Here is a tiny trained network, its code and every weight. The questions are about switching its units off for an input and a target symbol, where a switched-off unit gives its printed mean instead of its output.

import numpy as np


def w(rows, s, z=0):
    codes = np.array(rows[::2]) - 128.0
    scale = np.full(codes.shape[1], s)
    scale[-1] = z or s
    return codes * scale


def norm(h):
    return h / np.sqrt((h * h).mean(-1, keepdims=True) + 1e-5)


def f(y):
    return np.maximum(y, 0)


def softmax(a):
    e = np.exp(a - a.max(-1, keepdims=True))
    return e / e.sum(-1, keepdims=True)


def log_softmax(a):
    a = a - a.max(-1, keepdims=True)
    return a - np.log(np.exp(a).sum(-1, keepdims=True))


def net(x, mask):
    ids = ['ΓΔΘΛΠΣΦΨΩεζημτ'.index(c) for c in x.split()]
    T = len(ids)
    res = E[ids] + P[:T]
    q, k, v = (norm(res) @ M[0].T for M in (Q, K, V))
    z = softmax(np.where(np.tri(T) > 0, q @ k.T / 4**0.5, -1e9)) @ v
    res = res + np.where(mask[0], z, O[0][:, -1]) @ O[0][:, :-1]
    y = f(norm(res) @ A[0][:, :-1].T + A[0][:, -1])
    res = res + np.where(mask[1:17], y, B[0][:, -1]) @ B[0][:, :-1]
    return log_softmax(norm(res)[-1] @ U[:, :-1].T + U[:, -1])


Q, K, V, O, A, B = {}, {}, {}, {}, {}, {}
E = w([
[179,145,177,95],'Γ',
[96,181,250,83],'Δ',
[167,97,234,104],'Θ',
[98,75,184,144],'Λ',
[130,145,197,135],'Π',
[173,164,148,92],'Σ',
[83,2,35,14],'Φ',
[148,128,106,131],'Ψ',
[94,146,222,165],'Ω',
[92,119,199,132],'ε',
[81,195,170,190],'ζ',
[171,106,186,63],'η',
[173,102,184,59],'μ',
[122,96,211,115],'τ',
],0.0084)
P = w([
[128,133,104,139],'0',
[126,81,251,88],'1',
[102,181,143,116],'2',
[103,124,112,88],'3',
[180,71,190,222],'4',
[103,177,140,118],'5',
],0.023)
Q[0] = w([
[247,245,222,153],'h0',
[205,217,94,138],'h0',
[67,145,72,47],'h0',
[162,54,53,51],'h0',
],0.012)
K[0] = w([
[113,229,200,49],'h0',
[122,201,101,79],'h0',
[229,146,65,251],'h0',
[207,98,59,116],'h0',
],0.016)
V[0] = w([
[55,151,79,208],'h0',
[250,222,45,82],'h0',
[69,51,4,138],'h0',
[82,46,66,1],'h0',
],0.0078)
O[0] = w([
[82,136,80,176,103],'h0',
[254,161,109,116,78],'h0',
[166,200,154,158,2],'h0',
[45,163,194,73,80],'h0',
],0.0094,0.0071)
A[0] = w([
[52,112,102,109,109],'n0',
[163,34,178,169,253],'n1',
[137,39,89,201,8],'n2',
[109,111,103,106,85],'n3',
[195,181,117,179,64],'n4',
[110,202,199,177,97],'n5',
[123,178,8,134,24],'n6',
[151,101,177,80,212],'n7',
[61,202,74,158,70],'n8',
[104,121,79,62,191],'n9',
[188,187,152,129,201],'n10',
[183,141,20,102,27],'n11',
[201,13,154,150,67],'n12',
[93,126,79,145,137],'n13',
[105,130,174,150,119],'n14',
[115,171,117,219,32],'n15',
],0.013,0.0048)
B[0] = w([
[114,184,107,113,203],'n0',
[113,88,250,77,254],'n1',
[150,200,40,70,170],'n2',
[119,152,115,130,145],'n3',
[57,143,182,126,140],'n4',
[179,113,199,156,153],'n5',
[120,83,85,53,150],'n6',
[187,116,120,119,227],'n7',
[151,85,198,182,161],'n8',
[156,170,95,152,199],'n9',
[112,163,20,125,157],'n10',
[105,87,166,239,155],'n11',
[63,92,218,164,192],'n12',
[132,111,85,146,168],'n13',
[143,109,125,161,175],'n14',
[172,168,144,66,139],'n15',
],0.012,0.0095)
U = w([
[208,121,105,170,110],'Γ',
[220,98,154,188,80],'Δ',
[29,119,111,118,2],'Θ',
[154,104,79,141,145],'Λ',
[81,135,109,133,68],'Π',
[93,105,42,70,192],'Σ',
[123,7,71,171,52],'Φ',
[132,65,178,78,218],'Ψ',
[60,162,118,28,47],'Ω',
[188,133,107,81,181],'ε',
[113,126,174,179,195],'ζ',
[137,184,96,161,195],'η',
[148,235,178,123,12],'μ',
[190,139,107,82,168],'τ',
],0.014,0.0037)

Each question gives the input, a string of symbols that net reads in full, and the target symbol t.
The units are the heads (4 rows each of Q, K, V and O) and the neurons (one row each of A and B). Each row of codes is followed by its name. A weight is (code - 128) times the scale printed after its matrix; where a second scale follows, it is the last column's (O, A, B and U).
mask holds one flag per unit, heads first, then neurons. A switched-off unit (its flag False) gives its mean, the last column of its rows in O or B, instead of its output. The means were averaged over made-up inputs and are rounded, as every weight is.
A unit's drop is (log p(t) with every unit on - log p(t) with that unit switched off) / (log p(t) with every unit on - log p(t) with every unit switched off).
The circuit of an input: a set's keep is (log p(t) with only the set's units on - log p(t) with every unit switched off) / (log p(t) with every unit on - log p(t) with every unit switched off). Starting from the 12 units with the biggest drops (on a tie, the unit counted first), units are removed one at a time, each time the one whose removal leaves the highest keep (on an exact tie, the one counted first), for as long as the keep stays at least 0.8.
circuit, biggest first: the units of the circuit, biggest drop first
most important unit: the unit with the biggest drop
k most important neurons: the k neurons with the biggest drops, biggest first
drop when u is switched off: that unit's drop, to one decimal
input Σ Γ Ω Ω Ψ Φ, target Σ: most important unit => n6
input Ω Γ Ψ Λ, target Σ: circuit, biggest first => (h0 n2)
input Π τ Π Γ τ τ, target Ω: circuit, biggest first => (h0 n0 n12)
input Δ Π μ Π, target Ω: circuit, biggest first => (n0 n9)
input μ Π Λ, target Θ: circuit, biggest first => (h0 n1)
input Π Π Ω μ, target Φ: circuit, biggest first => (h0 n11)
input Π ζ Ω Σ, target Φ: 2 most important neurons => (n11 n6)
input Π Δ Φ Ω Ω τ, target Ω: circuit, biggest first => (h0 n12 n0)
input Λ Π Δ Δ, target ζ: circuit, biggest first => (h0 n8)
input Ψ μ Ω Ω, target η: circuit, biggest first => (h0 n10)
input Π Γ Π Θ, target Φ: 2 most important neurons => (n11 n2)
input Π Θ Δ, target μ: 3 most important neurons => (n1 n12 n2)
input Ω Ω Π Φ Θ Δ, target μ: 3 most important neurons => (n1 n2 n10)
input Λ Φ Π Φ Σ, target Ψ: most important unit => n1
input Π Π Π Λ, target Φ: drop when h0 is switched off => 2.0
input Ω Ω Λ Φ Ψ, target Ψ: drop when n1 is switched off => 0.4
input Π Θ Ω Φ, target Φ: drop when h0 is switched off => 1.5
input Δ Π Γ μ, target Ω: drop when n1 is switched off => 0.2
